Below is a small trained network, with its code and all its weights. Each question gives an input and a class and asks what happens when units are switched off, that is, made to give their printed mean instead of their output.

import numpy as np


def w(rows, s, z=0):
    codes = np.array(rows[::2]) - 128.0
    scale = np.full(codes.shape[1], s)
    scale[-1] = z or s
    return codes * scale


def norm(h):
    return h / np.sqrt((h * h).mean(-1, keepdims=True) + 1e-5)


def f(y):
    return np.maximum(y, 0)


def log_softmax(a):
    a = a - a.max(-1, keepdims=True)
    return a - np.log(np.exp(a).sum(-1, keepdims=True))


def net(x, mask):
    res = np.array(x, float).reshape(1, 2) / 4 @ E
    u = 0
    for l in range(4):
        y = f(norm(res) @ A[l][:, :-1].T + A[l][:, -1])
        res = res + np.where(mask[u : u + 6], y, B[l][:, -1]) @ B[l][:, :-1]
        u += 6
    return log_softmax(norm(res)[-1] @ U[:, :-1].T + U[:, -1])


A, B = {}, {}
E = w([
[172,56,144,48],'x0',
[43,237,252,169],'x1',
],0.0031)
A[0] = w([
[231,140,147,42,96],'0.n0',
[95,163,118,159,79],'0.n1',
[171,104,90,165,4],'0.n2',
[110,163,3,223,84],'0.n3',
[172,64,18,141,148],'0.n4',
[137,145,18,217,66],'0.n5',
],0.0067,0.0039)
B[0] = w([
[189,44,164,25,181],'0.n0',
[193,127,180,171,158],'0.n1',
[179,159,166,202,140],'0.n2',
[3,14,115,233,209],'0.n3',
[64,157,76,200,253],'0.n4',
[32,49,78,224,193],'0.n5',
],0.005,0.0055)
A[1] = w([
[166,129,83,80,99],'1.n0',
[206,104,13,106,38],'1.n1',
[178,155,1,155,108],'1.n2',
[91,178,236,230,50],'1.n3',
[147,244,220,155,121],'1.n4',
[229,200,150,236,2],'1.n5',
],0.0047,0.0037)
B[1] = w([
[116,151,94,105,153],'1.n0',
[82,229,71,3,168],'1.n1',
[82,207,241,82,176],'1.n2',
[153,198,166,74,251],'1.n3',
[147,206,64,212,246],'1.n4',
[38,183,212,160,141],'1.n5',
],0.0055,0.0032)
A[2] = w([
[57,243,197,211,76],'2.n0',
[126,17,65,182,66],'2.n1',
[151,62,202,84,84],'2.n2',
[94,142,148,226,96],'2.n3',
[103,254,156,156,3],'2.n4',
[34,170,28,113,148],'2.n5',
],0.0057,0.0041)
B[2] = w([
[189,254,141,103,254],'2.n0',
[112,149,72,215,178],'2.n1',
[197,69,195,163,150],'2.n2',
[175,112,130,74,206],'2.n3',
[115,206,165,214,196],'2.n4',
[97,88,118,54,221],'2.n5',
],0.0059,0.0051)
A[3] = w([
[103,180,91,253,13],'3.n0',
[217,174,67,129,183],'3.n1',
[195,20,26,173,137],'3.n2',
[76,88,164,229,4],'3.n3',
[69,78,19,220,14],'3.n4',
[123,180,152,106,188],'3.n5',
],0.0064,0.003)
B[3] = w([
[125,99,158,57,226],'3.n0',
[1,232,165,153,210],'3.n1',
[96,199,147,196,238],'3.n2',
[124,124,7,96,184],'3.n3',
[116,64,105,239,252],'3.n4',
[199,106,164,191,219],'3.n5',
],0.0068,0.0038)
U = w([
[169,242,179,191,254],'0',
[254,73,96,156,2],'1',
[65,89,24,12,153],'2',
[250,51,223,87,134],'3',
[64,79,30,220,253],'4',
],0.0074,0.0041)

Each question gives the input, the list of numbers given to net, and the class t.
The units are the neurons (one row each of A and B). Each row of codes is followed by its name. A weight is (code - 128) times the scale printed after its matrix; where a second scale follows, it is the last column's (A, B and U).
mask holds one flag per neuron, layer by layer. A switched-off neuron (its flag False) gives its mean, the last column of its row in B, instead of its output. The means were averaged over made-up inputs and are rounded, as every weight is.
A unit's drop is (log p(t) with every unit on - log p(t) with that unit switched off) / (log p(t) with every unit on - log p(t) with every unit switched off).
The circuit of an input: a set's keep is (log p(t) with only the set's units on - log p(t) with every unit switched off) / (log p(t) with every unit on - log p(t) with every unit switched off). Starting from the 12 units with the biggest drops (on a tie, the unit counted first), units are removed one at a time, each time the one whose removal leaves the highest keep (on an exact tie, the one counted first), for as long as the keep stays at least 0.8.
units of the circuit, in order: the units of the circuit, biggest drop first
k most important neurons: the k neurons with the biggest drops, biggest first
k most important neurons of layer l: the k neurons of layer l with the biggest drops, biggest first
drop when u is switched off: that unit's drop, to one decimal
input [8,-1], class 3: units of the circuit, in order -> (0.n0)
input [1,-2], class 2: 2 most important neurons of layer 1 -> (1.n4; 1.n3)
input [3,-1], class 2: 3 most important neurons of layer 0 -> (0.n3; 0.n5; 0.n4)
input [1,0], class 3: 2 most important neurons -> (1.n4; 0.n3)
input [4,-1], class 2: 4 most important neurons -> (1.n1; 0.n3; 0.n5; 3.n5)
input [4,-4], class 2: 2 most important neurons -> (0.n3; 1.n1)
input [1,-5], class 2: 2 most important neurons -> (0.n3; 1.n1)
input [7,5], class 3: 2 most important neurons -> (0.n4; 2.n0)
input [5,-1], class 3: 3 most important neurons of layer 0 -> (0.n5; 0.n3; 0.n0)
input [4,0], class 3: 3 most important neurons of layer 0 -> (0.n0; 0.n3; 0.n5)
input [4,-8], class 2: 2 most important neurons of layer 1 -> (1.n1; 1.n2)
input [7,-4], class 2: drop when 1.n1 is switched off -> 0.9
input [8,-7], class 2: drop when 3.n4 is switched off -> 0.1
input [8,-6], class 2: drop when 2.n0 is switched off -> 0.1
input [3,2], class 3: drop when 0.n3 is switched off -> 0.2
